[[124,110,149,98,69,131,65,105,97,63,110,129,72,85,84],
[112,106,159,102,90,122,81,121,83,64,85,133,69,119,84]]
:
[[112,106,159,102,90,122,81,121,83,64,85,133,69,119,84]]

[[111,112,114,114,103,101,82,105,115],
[100,114,115,21,80,127,99,75,157],
[103,110,115,113,100,100,84,104,110]]
:
[[100,114,115,21,80,127,99,75,157]]

[[106,127,105,41,121,120,119,116,133,78],
[46,48,63,87,54,48,34,65,43,90],
[56,52,84,121,91,43,32,66,52,111],
[146,151,102,106,110,137,177,140,119,99],
[80,109,135,177,124,118,84,85,125,139]]
:
[[46,48,63,87,54,48,34,65,43,90],
[146,151,102,106,110,137,177,140,119,99]]

[[159,68,79,140,113,142,86,46,96],
[106,139,105,140,81,102,109,86,96],
[101,70,90,140,112,120,91,75,102],
[136,51,79,140,131,133,71,61,98],
[123,88,97,140,113,117,92,93,102],
[59,91,106,140,109,77,90,126,109],
[64,122,115,140,90,79,114,130,105]]
:
[[106,139,105,140,81,102,109,86,96],
[136,51,79,140,131,133,71,61,98],
[59,91,106,140,109,77,90,126,109]]

[[84,77,113,111,121,95,67,106,102,115,100,93,74],
[65,106,96,79,82,33,97,74,80,92,129,102,86],
[122,88,96,124,141,122,141,124,94,76,110,90,119],
[95,120,148,70,99,84,70,112,120,136,85,121,89],
[72,116,134,81,73,62,87,69,111,126,95,126,90],
[101,78,95,131,133,97,100,123,119,96,112,69,113],
[80,115,55,74,52,91,113,70,96,51,100,126,92]]
:
[[65,106,96,79,82,33,97,74,80,92,129,102,86],
[95,120,148,70,99,84,70,112,120,136,85,121,89],
[101,78,95,131,133,97,100,123,119,96,112,69,113]]

[[99,100,78,63,90,95,107,114,119,113,102,100,79,104],
[78,93,71,137,102,58,72,63,100,78,118,100,96,102],
[117,104,77,101,90,58,66,97,94,83,112,102,104,114],
[85,116,86,123,122,90,46,39,56,80,112,127,102,120],
[110,120,67,87,80,75,74,83,98,72,121,120,72,126]]
:
[[78,93,71,137,102,58,72,63,100,78,118,100,96,102],
[85,116,86,123,122,90,46,39,56,80,112,127,102,120]]
---
[[35,147,106,99,75,117,81,71,90,120],
[140,78,125,92,35,147,106,75,117,81],
[106,75,117,88,81,71,90,120,96,101],
[125,35,147,100,106,75,117,81,71,90],
[147,106,75,96,117,81,71,90,120,96],
[117,81,71,94,90,120,96,101,112,34],
[78,125,35,91,147,106,75,117,81,71],
[75,117,81,145,71,90,120,96,101,112]]
:
[[120,35,147,106,99,75,117,81,71,90],
[81,140,78,125,92,35,147,106,75,117],
[101,106,75,117,88,81,71,90,120,96],
[90,125,35,147,100,106,75,117,81,71],
[96,147,106,75,96,117,81,71,90,120],
[34,117,81,71,94,90,120,96,101,112],
[71,78,125,35,91,147,106,75,117,81],
[112,75,117,81,145,71,90,120,96,101]]

[[62,115,134,34,110],
[139,74,93,90,104],
[65,112,130,35,95],
[67,116,141,31,102]]
:
[[110,62,115,134,34],
[104,139,74,93,90],
[95,65,112,130,35],
[102,67,116,141,31]]

[[53,149,128,122,111],
[126,47,41,167,40],
[93,130,87,78,55],
[123,30,44,87,23],
[80,174,172,139,154],
[167,50,140,118,59],
[50,123,130,70,72]]
:
[[111,53,149,128,122],
[40,126,47,41,167],
[55,93,130,87,78],
[23,123,30,44,87],
[154,80,174,172,139],
[59,167,50,140,118],
[72,50,123,130,70]]

[[172,38,64,126,95,50],
[71,119,81,147,60,112]]
:
[[50,172,38,64,126,95],
[112,71,119,81,147,60]]

[[151,51,136,151,63,144,66],
[142,62,140,56,71,117,83],
[171,71,114,42,95,90,54],
[108,172,143,71,99,28,118],
[155,113,118,90,133,64,57],
[69,45,131,142,70,67,103]]
:
[[66,151,51,136,151,63,144],
[83,142,62,140,56,71,117],
[54,171,71,114,42,95,90],
[118,108,172,143,71,99,28],
[57,155,113,118,90,133,64],
[103,69,45,131,142,70,67]]

[[18,123,57,46,76,102,76,74],
[111,89,86,103,139,76,91,142],
[98,101,82,77,99,127,116,68],
[29,131,45,40,126,94,103,78],
[91,93,86,75,164,95,145,107],
[121,132,55,59,101,111,89,136],
[74,72,109,101,150,100,149,85]]
:
[[74,18,123,57,46,76,102,76],
[142,111,89,86,103,139,76,91],
[68,98,101,82,77,99,127,116],
[78,29,131,45,40,126,94,103],
[107,91,93,86,75,164,95,145],
[136,121,132,55,59,101,111,89],
[85,74,72,109,101,150,100,149]]

[[88,103,94,116,103,129,115,97,112,92,108,96],
[102,124,105,112,101,103,97,71,129,105,105,119],
[78,123,58,114,72,80,76,124,86,90,124,77],
[84,82,162,148,155,107,70,84,110,90,100,101],
[134,90,112,109,117,113,90,104,107,133,102,103],
[126,88,76,84,106,77,78,120,90,100,98,58]]
:
[[96,88,103,94,116,103,129,115,97,112,92,108],
[119,102,124,105,112,101,103,97,71,129,105,105],
[77,78,123,58,114,72,80,76,124,86,90,124],
[101,84,82,162,148,155,107,70,84,110,90,100],
[103,134,90,112,109,117,113,90,104,107,133,102],
[58,126,88,76,84,106,77,78,120,90,100,98]]
